Below is a small trained network, with its code and all its weights. Each question gives an input and a target symbol and asks what happens when units are switched off, that is, made to give their printed mean instead of their output.

import numpy as np


def w(rows, s, z=0):
    codes = np.array(rows[::2]) - 128.0
    scale = np.full(codes.shape[1], s)
    scale[-1] = z or s
    return codes * scale


def norm(h):
    return h / np.sqrt((h * h).mean(-1, keepdims=True) + 1e-5)


def f(y):
    return np.maximum(y, 0)


def softmax(a):
    e = np.exp(a - a.max(-1, keepdims=True))
    return e / e.sum(-1, keepdims=True)


def log_softmax(a):
    a = a - a.max(-1, keepdims=True)
    return a - np.log(np.exp(a).sum(-1, keepdims=True))


def net(x, mask):
    ids = ['ΘΛΣΩβμ'.index(c) for c in x.split()]
    T = len(ids)
    res = E[ids] + P[:T]
    u = 0
    for l in range(2):
        r = norm(res)
        for j in range(3):
            rows = slice(2 * j, 2 * j + 2)
            q, k, v = (r @ M[l][rows].T for M in (Q, K, V))
            z = softmax(np.where(np.tri(T) > 0, q @ k.T / 2**0.5, -1e9)) @ v
            o = O[l][rows]
            res = res + np.where(mask[u + j], z, o[:, -1]) @ o[:, :-1]
        u += 3
        y = f(norm(res) @ A[l][:, :-1].T + A[l][:, -1])
        res = res + np.where(mask[u : u + 8], y, B[l][:, -1]) @ B[l][:, :-1]
        u += 8
    return log_softmax(norm(res)[-1] @ U[:, :-1].T + U[:, -1])


Q, K, V, O, A, B = {}, {}, {}, {}, {}, {}
E = w([
[116,177,98],'Θ',
[205,163,87],'Λ',
[134,181,80],'Σ',
[254,57,138],'Ω',
[1,112,156],'β',
[193,35,173],'μ',
],0.0012)
P = w([
[147,1,71],'0',
[70,83,50],'1',
[82,118,75],'2',
[74,119,89],'3',
[83,132,102],'4',
[80,147,116],'5',
[66,158,129],'6',
[61,161,145],'7',
[64,177,163],'8',
[68,198,183],'9',
[61,202,187],'10',
[61,210,187],'11',
],0.001)
Q[0] = w([
[94,146,174],'0.h1',
[167,80,152],'0.h1',
[103,170,109],'0.h2',
[137,163,93],'0.h2',
[226,254,57],'0.h3',
[118,90,106],'0.h3',
],0.0083)
K[0] = w([
[74,153,207],'0.h1',
[176,10,120],'0.h1',
[119,134,62],'0.h2',
[56,147,67],'0.h2',
[148,190,254],'0.h3',
[129,39,80],'0.h3',
],0.0051)
V[0] = w([
[64,120,170],'0.h1',
[105,101,238],'0.h1',
[129,194,108],'0.h2',
[97,194,89],'0.h2',
[91,1,133],'0.h3',
[151,205,112],'0.h3',
],0.0022)
O[0] = w([
[167,113,66,81],'0.h1',
[123,68,55,8],'0.h1',
[149,105,181,145],'0.h2',
[91,97,191,163],'0.h2',
[121,198,252,114],'0.h3',
[151,82,51,150],'0.h3',
],0.0018,0.0015)
A[0] = w([
[190,40,231,14],'0.n1',
[187,127,150,255],'0.n2',
[50,165,223,129],'0.n3',
[244,254,118,109],'0.n4',
[61,142,79,115],'0.n5',
[125,203,175,11],'0.n6',
[53,121,66,236],'0.n7',
[66,131,80,169],'0.n8',
],0.002,0.00053)
B[0] = w([
[122,253,97,171],'0.n1',
[87,157,104,178],'0.n2',
[160,79,71,193],'0.n3',
[63,80,87,254],'0.n4',
[196,176,128,166],'0.n5',
[146,45,195,166],'0.n6',
[184,150,97,177],'0.n7',
[176,139,123,166],'0.n8',
],0.0021,0.0019)
Q[1] = w([
[173,76,144],'1.h1',
[174,220,140],'1.h1',
[172,95,155],'1.h2',
[195,247,152],'1.h2',
[164,132,107],'1.h3',
[73,102,129],'1.h3',
],0.013)
K[1] = w([
[86,121,61],'1.h1',
[178,2,101],'1.h1',
[155,151,48],'1.h2',
[206,34,106],'1.h2',
[205,161,137],'1.h3',
[68,114,101],'1.h3',
],0.0087)
V[1] = w([
[108,115,30],'1.h1',
[253,81,131],'1.h1',
[174,162,85],'1.h2',
[84,142,176],'1.h2',
[60,136,95],'1.h3',
[162,153,92],'1.h3',
],0.0043)
O[1] = w([
[126,254,105,254],'1.h1',
[174,132,192,141],'1.h1',
[130,100,28,183],'1.h2',
[57,149,197,71],'1.h2',
[186,90,152,216],'1.h3',
[77,87,164,196],'1.h3',
],0.0036,0.002)
A[1] = w([
[87,178,160,2],'1.n1',
[164,208,62,187],'1.n2',
[54,184,158,68],'1.n3',
[222,107,146,145],'1.n4',
[104,30,136,163],'1.n5',
[92,92,79,196],'1.n6',
[127,5,197,11],'1.n7',
[230,82,85,76],'1.n8',
],0.0028,0.00083)
B[1] = w([
[14,206,123,141],'1.n1',
[130,40,167,253],'1.n2',
[44,145,132,160],'1.n3',
[66,185,65,162],'1.n4',
[88,113,194,150],'1.n5',
[185,141,136,173],'1.n6',
[3,33,246,142],'1.n7',
[80,37,180,166],'1.n8',
],0.0025,0.0026)
U = w([
[244,239,248,156],'Θ',
[226,171,19,220],'Λ',
[121,191,74,4],'Σ',
[216,23,154,130],'Ω',
[11,230,178,160],'β',
[94,51,251,87],'μ',
],0.011,0.0031)

Each question gives the input, a string of symbols that net reads in full, and the target symbol t.
The units are the heads (2 rows each of Q, K, V and O) and the neurons (one row each of A and B). Each row of codes is followed by its name. A weight is (code - 128) times the scale printed after its matrix; where a second scale follows, it is the last column's (O, A, B and U).
mask holds one flag per unit, layer by layer, with each layer's heads first. A switched-off unit (its flag False) gives its mean, the last column of its rows in O or B, instead of its output. The means were averaged over made-up inputs and are rounded, as every weight is.
A unit's drop is (log p(t) with every unit on - log p(t) with that unit switched off) / (log p(t) with every unit on - log p(t) with every unit switched off).
The circuit of an input: a set's keep is (log p(t) with only the set's units on - log p(t) with every unit switched off) / (log p(t) with every unit on - log p(t) with every unit switched off). Starting from the 12 units with the biggest drops (on a tie, the unit counted first), units are removed one at a time, each time the one whose removal leaves the highest keep (on an exact tie, the one counted first), for as long as the keep stays at least 0.8.
units of the circuit, in order: the units of the circuit, biggest drop first
k most important neurons: the k neurons with the biggest drops, biggest first
k most important neurons of layer l: the k neurons of layer l with the biggest drops, biggest first
which heads matter: for each layer, one digit per head in row order, 1 if its drop is at least 0.15 and else 0, layers parted by /
input Λ Λ Ω Σ Λ Λ β Θ Λ Λ Σ μ, target Λ: which heads matter : 000 / 110
input Θ Λ Θ Λ Λ μ, target Θ: 3 most important neurons : (0.n1, 0.n3, 0.n4)
input μ Λ Σ Σ, target μ: units of the circuit, in order : (1.h1, 0.h3)
input β μ Θ Λ μ μ Σ μ Λ β, target μ: which heads matter : 001 / 101
input Λ β Λ Ω Ω β Θ β Ω Λ Σ, target Λ: 2 most important neurons : (0.n1, 0.n2)
input μ Θ Θ Ω Θ, target μ: units of the circuit, in order : (0.h3, 1.h1)
input μ Θ Θ β β Θ Σ Θ Λ Ω, target μ: 3 most important neurons : (0.n1, 0.n4, 0.n3)
input β β Ω μ Λ Θ Λ Λ β Ω Θ μ, target β: 2 most important neurons of layer 0 : (0.n1, 0.n3)
input β β Λ Ω Σ Θ Ω Λ Λ Λ Θ Ω, target β: 3 most important neurons : (0.n3, 0.n1, 0.n2)
input Λ Λ Σ Θ Λ Θ Θ μ Λ μ μ, target Λ: which heads matter : 000 / 010
input Θ Λ Σ Θ Λ Ω, target Θ: which heads matter : 111 / 000
input Λ Ω Θ μ μ Λ, target μ: which heads matter : 001 / 100
input Λ Λ Λ Θ β Λ μ Λ Ω Λ Λ, target Ω: which heads matter : 010 / 101
input Θ Λ μ Λ Λ Λ Λ Σ Θ Λ, target Λ: which heads matter : 001 / 100
input Λ β Λ Θ Λ Σ, target Λ: which heads matter : 000 / 110
input Ω β Λ Λ Λ β Λ Θ, target Ω: which heads matter : 001 / 110
input Λ Λ μ Λ Ω β μ Θ Λ β Λ, target β: which heads matter : 010 / 010
input Θ Λ Λ Λ μ Θ Θ Θ Θ Σ, target Θ: most important neuron of layer 1 : (1.n4)
input Ω Θ Θ Λ Λ Λ μ Λ μ Λ β, target μ: which heads matter : 000 / 101
input Ω β Λ β Θ, target Ω: 2 most important neurons : (1.n8, 0.n1)
input Θ β Ω Λ, target β: which heads matter : 011 / 010
input Λ Θ Θ Θ Ω Λ Λ μ Λ, target μ: which heads matter : 000 / 100
input Λ Θ β Ω Λ Θ Λ Λ β Ω Θ Θ, target Λ: which heads matter : 000 / 010
input Θ Λ Λ Θ Λ β Θ, target Θ: 3 most important neurons of layer 0 : (0.n4, 0.n3, 0.n6)
input Ω μ β Θ Θ Λ Λ Λ Λ μ, target Ω: 2 most important neurons of layer 0 : (0.n1, 0.n3)
input μ Λ β μ β Ω μ Ω, target μ: 2 most important neurons : (0.n4, 1.n7)
input Θ Θ Λ β Θ Θ μ Λ Ω μ Λ Σ, target Θ: 3 most important neurons : (0.n3, 0.n1, 0.n4)
